Here is a tiny trained network, its code and every weight. The questions are about switching its units off for an input and a class, where a switched-off unit gives its printed mean instead of its output.

import numpy as np


def w(rows, s, z=0):
    codes = np.array(rows[::2]) - 128.0
    scale = np.full(codes.shape[1], s)
    scale[-1] = z or s
    return codes * scale


def norm(h):
    return h / np.sqrt((h * h).mean(-1, keepdims=True) + 1e-5)


def f(y):
    return np.maximum(y, 0)


def log_softmax(a):
    a = a - a.max(-1, keepdims=True)
    return a - np.log(np.exp(a).sum(-1, keepdims=True))


def net(x, mask):
    res = np.array(x, float).reshape(1, 5) / 4 @ E
    u = 0
    for l in range(4):
        y = f(norm(res) @ A[l][:, :-1].T + A[l][:, -1])
        res = res + np.where(mask[u : u + 10], y, B[l][:, -1]) @ B[l][:, :-1]
        u += 10
    return log_softmax(norm(res)[-1] @ U[:, :-1].T + U[:, -1])


A, B = {}, {}
E = w([
[148,166,59,90,153,92,147,42,41,165],'x0',
[85,60,152,136,92,63,224,146,102,54],'x1',
[134,102,43,176,135,201,168,168,171,172],'x2',
[128,254,180,60,74,84,79,207,36,153],'x3',
[238,157,192,100,119,47,201,100,185,206],'x4',
],0.0069)
A[0] = w([
[165,128,212,119,84,134,74,177,224,98,110],'L0N1',
[108,130,132,126,173,133,150,122,111,112,66],'L0N2',
[87,114,68,146,104,212,78,216,121,125,53],'L0N3',
[86,104,175,136,102,83,79,121,193,87,2],'L0N4',
[105,121,105,152,92,156,90,197,106,97,63],'L0N5',
[192,119,112,203,148,167,177,86,253,163,66],'L0N6',
[160,124,179,100,60,35,208,211,148,120,24],'L0N7',
[168,138,159,120,96,96,176,166,112,100,43],'L0N8',
[107,135,182,105,139,129,115,142,115,49,46],'L0N9',
[85,88,28,185,86,245,112,171,161,152,69],'L0N10',
],0.0057,0.0056)
B[0] = w([
[124,91,191,115,134,122,99,102,60,100,214],'L0N1',
[133,123,132,122,91,147,131,121,122,115,130],'L0N2',
[99,178,97,174,156,143,140,155,77,116,203],'L0N3',
[167,75,171,133,136,154,120,118,144,74,138],'L0N4',
[114,160,134,146,128,124,143,137,147,83,170],'L0N5',
[142,124,152,141,177,162,163,79,178,201,250],'L0N6',
[122,143,168,170,65,106,254,199,92,144,187],'L0N7',
[117,126,124,122,90,124,152,161,120,136,148],'L0N8',
[108,112,163,149,141,123,118,137,150,127,149],'L0N9',
[133,152,94,141,163,185,182,177,124,132,255],'L0N10',
],0.008,0.0046)
A[1] = w([
[161,116,102,142,152,149,173,83,103,110,120],'L1N1',
[121,101,109,135,143,131,151,80,86,109,84],'L1N2',
[173,172,162,80,112,151,80,81,107,248,82],'L1N3',
[173,38,73,149,124,119,153,107,202,152,43],'L1N4',
[171,202,157,86,129,109,126,131,132,177,96],'L1N5',
[132,63,205,121,138,158,70,171,254,135,106],'L1N6',
[167,126,151,113,103,162,86,140,179,178,71],'L1N7',
[152,150,131,107,84,108,110,123,120,113,96],'L1N8',
[103,91,40,133,107,171,96,195,164,120,59],'L1N9',
[98,62,57,97,114,98,154,52,78,91,2],'L1N10',
],0.0065,0.0059)
B[1] = w([
[61,109,132,147,66,126,99,140,168,133,225],'L1N1',
[92,83,118,131,85,111,114,103,110,120,167],'L1N2',
[208,112,137,81,158,141,72,149,97,141,253],'L1N3',
[89,71,109,2,116,164,160,103,189,196,215],'L1N4',
[185,143,112,105,110,111,108,180,93,89,221],'L1N5',
[167,59,184,191,198,165,161,83,39,134,227],'L1N6',
[143,143,170,164,200,126,115,130,74,175,166],'L1N7',
[101,137,77,124,131,189,141,161,139,160,155],'L1N8',
[113,198,85,173,193,157,122,218,56,138,193],'L1N9',
[51,116,64,130,63,29,120,59,93,46,169],'L1N10',
],0.006,0.0035)
A[2] = w([
[92,157,105,148,106,78,107,159,112,89,73],'L2N1',
[120,128,115,130,124,116,134,111,189,161,41],'L2N2',
[156,180,111,106,119,108,97,106,142,156,19],'L2N3',
[115,116,147,145,126,148,142,131,138,130,108],'L2N4',
[129,117,100,120,108,117,130,110,127,95,56],'L2N5',
[120,110,111,143,152,122,171,96,249,161,49],'L2N6',
[140,143,128,97,125,120,81,144,112,119,60],'L2N7',
[138,136,122,144,114,129,126,118,139,123,94],'L2N8',
[104,122,80,126,132,78,130,86,131,100,2],'L2N9',
[148,86,101,138,143,124,143,79,214,176,52],'L2N10',
],0.011,0.004)
B[2] = w([
[109,145,172,132,144,153,136,69,245,254,203],'L2N1',
[138,110,109,73,88,165,166,127,196,99,163],'L2N2',
[173,89,80,57,97,120,106,136,125,106,167],'L2N3',
[186,125,101,99,142,99,117,102,104,117,174],'L2N4',
[122,129,105,151,122,102,113,90,119,133,146],'L2N5',
[137,122,70,22,85,188,195,102,153,172,253],'L2N6',
[129,177,105,89,112,100,105,115,252,121,178],'L2N7',
[152,106,108,118,153,121,153,134,129,117,128],'L2N8',
[87,105,81,153,73,62,113,78,177,143,162],'L2N9',
[134,50,158,51,115,230,204,73,175,162,252],'L2N10',
],0.0068,0.0054)
A[3] = w([
[222,217,61,91,117,130,106,122,81,157,25],'L3N1',
[112,136,106,154,150,71,141,72,130,116,83],'L3N2',
[95,119,39,159,143,188,131,164,120,83,39],'L3N3',
[110,127,36,202,142,224,123,202,138,90,30],'L3N4',
[70,112,32,182,115,152,136,127,137,78,122],'L3N5',
[177,156,39,149,127,134,96,140,107,138,76],'L3N6',
[74,63,76,153,135,99,185,3,122,155,105],'L3N7',
[106,45,153,123,115,119,55,103,89,17,76],'L3N8',
[159,156,165,133,156,119,111,13,121,123,76],'L3N9',
[227,201,65,92,144,96,96,103,97,117,4],'L3N10',
],0.0058,0.004)
B[3] = w([
[176,39,112,90,146,102,79,145,132,2,194],'L3N1',
[134,135,110,162,68,123,116,126,144,109,149],'L3N2',
[105,176,51,189,192,92,142,217,163,127,195],'L3N3',
[135,99,39,180,158,156,135,202,108,146,226],'L3N4',
[137,164,47,182,142,67,113,133,159,149,218],'L3N5',
[201,108,105,125,146,91,131,200,132,83,167],'L3N6',
[110,168,48,140,46,80,129,60,211,108,255],'L3N7',
[102,98,89,157,114,119,100,58,110,72,164],'L3N8',
[153,135,93,154,147,135,155,182,98,130,160],'L3N9',
[170,100,42,58,104,82,63,148,150,123,179],'L3N10',
],0.006,0.0046)
U = w([
[81,149,16,233,216,213,128,221,130,111,197],'0',
[139,164,228,121,36,31,246,220,76,139,157],'1',
[240,162,87,8,120,62,28,157,98,117,156],'2',
[246,101,224,176,253,195,105,130,92,198,3],'3',
[57,133,39,158,61,23,116,27,162,94,108],'4',
[178,44,92,64,137,213,228,44,200,167,178],'5',
[25,237,187,105,126,137,18,135,126,109,41],'6',
[106,25,224,200,154,118,87,90,72,9,104],'7',
],0.011,0.0042)

Each question gives the input, the list of numbers given to net, and the class t.
The units are the neurons (one row each of A and B). Each row of codes is followed by its name. A weight is (code - 128) times the scale printed after its matrix; where a second scale follows, it is the last column's (A, B and U).
mask holds one flag per neuron, layer by layer. A switched-off neuron (its flag False) gives its mean, the last column of its row in B, instead of its output. The means were averaged over made-up inputs and are rounded, as every weight is.
A unit's drop is (log p(t) with every unit on - log p(t) with that unit switched off) / (log p(t) with every unit on - log p(t) with every unit switched off).
The circuit of an input: a set's keep is (log p(t) with only the set's units on - log p(t) with every unit switched off) / (log p(t) with every unit on - log p(t) with every unit switched off). Starting from the 12 units with the biggest drops (on a tie, the unit counted first), units are removed one at a time, each time the one whose removal leaves the highest keep (on an exact tie, the one counted first), for as long as the keep stays at least 0.8.
units of the circuit, in order: the units of the circuit, biggest drop first
unit that matters most: the unit with the biggest drop
k most important neurons: the k neurons with the biggest drops, biggest first
top k neurons in layer l: the k neurons of layer l with the biggest drops, biggest first
drop of u: that unit's drop, to one decimal
input [-6,-5,2,8,-1], class 6: units of the circuit, in order : [L0N1; L2N6; L3N4]
input [-5,-7,-3,-4,3], class 3: units of the circuit, in order : [L0N1; L1N6]
input [-6,8,2,0,2], class 1: units of the circuit, in order : [L0N7]
input [3,-8,7,4,-1], class 2: top 2 neurons in layer 3 : [L3N1; L3N10]
input [-3,-3,-8,-5,8], class 3: 3 most important neurons : [L0N1; L1N6; L1N3]
input [-7,2,-4,6,-4], class 7: units of the circuit, in order : [L0N1; L2N6]
input [-4,-7,-1,-3,7], class 3: units of the circuit, in order : [L1N6; L1N7]
input [3,-2,3,1,8], class 2: units of the circuit, in order : [L1N5; L1N3]
input [2,6,5,-7,-6], class 0: units of the circuit, in order : [L1N9; L3N3]
input [-4,-8,-5,0,5], class 3: units of the circuit, in order : [L1N6; L2N6]
input [-6,-4,-4,2,-4], class 7: units of the circuit, in order : [L0N1; L1N6]
input [2,1,7,7,3], class 2: 2 most important neurons : [L3N1; L0N10]
input [0,-3,-4,4,-8], class 6: 2 most important neurons : [L2N1; L0N10]
input [6,-5,4,0,1], class 2: unit that matters most : L1N3
input [-8,3,1,-2,1], class 7: 2 most important neurons : [L0N1; L1N6]
input [-1,6,4,5,-2], class 1: top 2 neurons in layer 0 : [L0N7; L0N10]
input [-3,0,6,4,7], class 1: drop of L0N7 : 0.7
input [-5,-2,-2,4,2], class 1: drop of L0N7 : 0.8
input [-5,-5,8,8,2], class 2: drop of L0N8 : 0.0
input [-5,-6,-6,-4,6], class 3: drop of L0N1 : 0.1
input [1,-1,-3,-1,-1], class 4: unit that matters most : L0N6
